Below is a small trained network, with its code and all its weights. Each question gives an input and a class and asks what happens when units are switched off, that is, made to give their printed mean instead of their output.

import numpy as np


def w(rows, s, z=0):
    codes = np.array(rows[::2]) - 128.0
    scale = np.full(codes.shape[1], s)
    scale[-1] = z or s
    return codes * scale


def norm(h):
    return h / np.sqrt((h * h).mean(-1, keepdims=True) + 1e-5)


def f(y):
    return np.maximum(y, 0)


def log_softmax(a):
    a = a - a.max(-1, keepdims=True)
    return a - np.log(np.exp(a).sum(-1, keepdims=True))


def net(x, mask):
    res = np.array(x, float).reshape(1, 2) / 4 @ E
    u = 0
    for l in range(3):
        y = f(norm(res) @ A[l][:, :-1].T + A[l][:, -1])
        res = res + np.where(mask[u : u + 6], y, B[l][:, -1]) @ B[l][:, :-1]
        u += 6
    return log_softmax(norm(res)[-1] @ U[:, :-1].T + U[:, -1])


A, B = {}, {}
E = w([
[101,114,59,38,47,31,152],'x0',
[72,143,207,4,81,200,135],'x1',
],0.011)
A[0] = w([
[78,174,59,219,179,207,228,7],'0.n1',
[174,113,144,118,3,122,173,160],'0.n2',
[122,182,77,99,61,186,178,152],'0.n3',
[88,118,124,114,139,50,148,108],'0.n4',
[51,58,207,68,112,116,212,69],'0.n5',
[100,22,64,187,178,79,101,4],'0.n6',
],0.0072,0.0023)
B[0] = w([
[113,143,167,74,25,173,76,216],'0.n1',
[112,129,125,151,146,204,72,227],'0.n2',
[109,110,143,171,136,166,122,208],'0.n3',
[174,145,113,95,197,177,88,211],'0.n4',
[155,143,101,172,153,99,213,245],'0.n5',
[1,162,136,144,121,122,140,254],'0.n6',
],0.01,0.0044)
A[1] = w([
[163,135,227,131,76,55,149,56],'1.n1',
[183,100,73,119,234,190,209,211],'1.n2',
[107,42,48,133,28,204,147,6],'1.n3',
[34,138,58,28,63,35,107,44],'1.n4',
[241,70,95,143,242,205,183,2],'1.n5',
[185,45,1,65,3,107,152,14],'1.n6',
],0.0058,0.0018)
B[1] = w([
[113,116,80,150,91,144,55,128],'1.n1',
[112,155,88,145,109,77,105,203],'1.n2',
[144,156,131,153,151,116,111,176],'1.n3',
[202,121,143,102,133,204,90,253],'1.n4',
[126,131,122,92,108,198,47,172],'1.n5',
[255,58,124,112,190,149,98,205],'1.n6',
],0.0093,0.0046)
A[2] = w([
[96,115,186,35,91,146,241,252],'2.n1',
[106,97,94,216,161,2,173,198],'2.n2',
[133,201,177,171,208,156,112,230],'2.n3',
[46,160,123,58,16,165,69,122],'2.n4',
[204,58,33,43,82,50,148,105],'2.n5',
[229,107,88,73,59,90,133,33],'2.n6',
],0.011,0.0024)
B[2] = w([
[73,178,122,248,83,69,121,199],'2.n1',
[20,243,146,123,28,119,195,199],'2.n2',
[169,66,123,86,128,114,121,254],'2.n3',
[129,151,54,88,147,103,151,207],'2.n4',
[161,122,191,131,136,166,128,201],'2.n5',
[125,30,170,154,170,156,66,179],'2.n6',
],0.012,0.0096)
U = w([
[214,43,233,126,137,235,25,218],'0',
[23,234,146,196,46,135,171,221],'1',
[146,137,9,13,132,134,113,185],'2',
[162,164,179,95,182,117,161,2],'3',
[123,113,168,102,165,85,137,18],'4',
[142,97,173,113,172,110,230,11],'5',
],0.013,0.0044)

Each question gives the input, the list of numbers given to net, and the class t.
The units are the neurons (one row each of A and B). Each row of codes is followed by its name. A weight is (code - 128) times the scale printed after its matrix; where a second scale follows, it is the last column's (A, B and U).
mask holds one flag per neuron, layer by layer. A switched-off neuron (its flag False) gives its mean, the last column of its row in B, instead of its output. The means were averaged over made-up inputs and are rounded, as every weight is.
A unit's drop is (log p(t) with every unit on - log p(t) with that unit switched off) / (log p(t) with every unit on - log p(t) with every unit switched off).
unit that matters most: the unit with the biggest drop
top k neurons: the k neurons with the biggest drops, biggest first
top k neurons in layer l: the k neurons of layer l with the biggest drops, biggest first
drop of u: that unit's drop, to one decimal
input [8,-7], class 0: unit that matters most	1.n4
input [7,8], class 1: top 4 neurons	(2.n1; 0.n3; 2.n3; 0.n2)
input [-6,7], class 1: top 3 neurons	(2.n1; 1.n6; 0.n4)
input [5,-7], class 1: top 2 neurons	(2.n2; 0.n6)
input [2,-3], class 2: top 4 neurons	(0.n6; 0.n5; 1.n4; 0.n3)
input [6,6], class 0: top 4 neurons	(0.n6; 1.n6; 1.n4; 2.n6)
input [7,6], class 0: top 2 neurons	(0.n6; 1.n6)
input [-1,3], class 2: top 2 neurons in layer 1	(1.n5; 1.n2)
input [1,3], class 2: top 2 neurons	(0.n6; 0.n2)
input [-4,-6], class 1: top 2 neurons	(1.n4; 2.n2)
input [2,3], class 2: top 2 neurons	(0.n2; 0.n6)
input [6,-8], class 1: top 2 neurons	(2.n2; 0.n6)
input [6,-7], class 1: top 2 neurons in layer 2	(2.n2; 2.n3)
input [2,1], class 2: unit that matters most	1.n5
input [-2,-2], class 2: top 2 neurons	(0.n1; 2.n4)
input [8,7], class 0: top 3 neurons	(1.n6; 0.n6; 2.n6)
input [-3,-1], class 2: top 2 neurons in layer 0	(0.n1; 0.n5)
input [0,0], class 2: top 2 neurons	(1.n6; 0.n1)
input [-1,-1], class 2: drop of 2.n4	0.3
input [4,0], class 0: unit that matters most	0.n6
input [0,8], class 1: drop of 2.n1	0.9
input [-1,0], class 2: drop of 2.n4	0.1
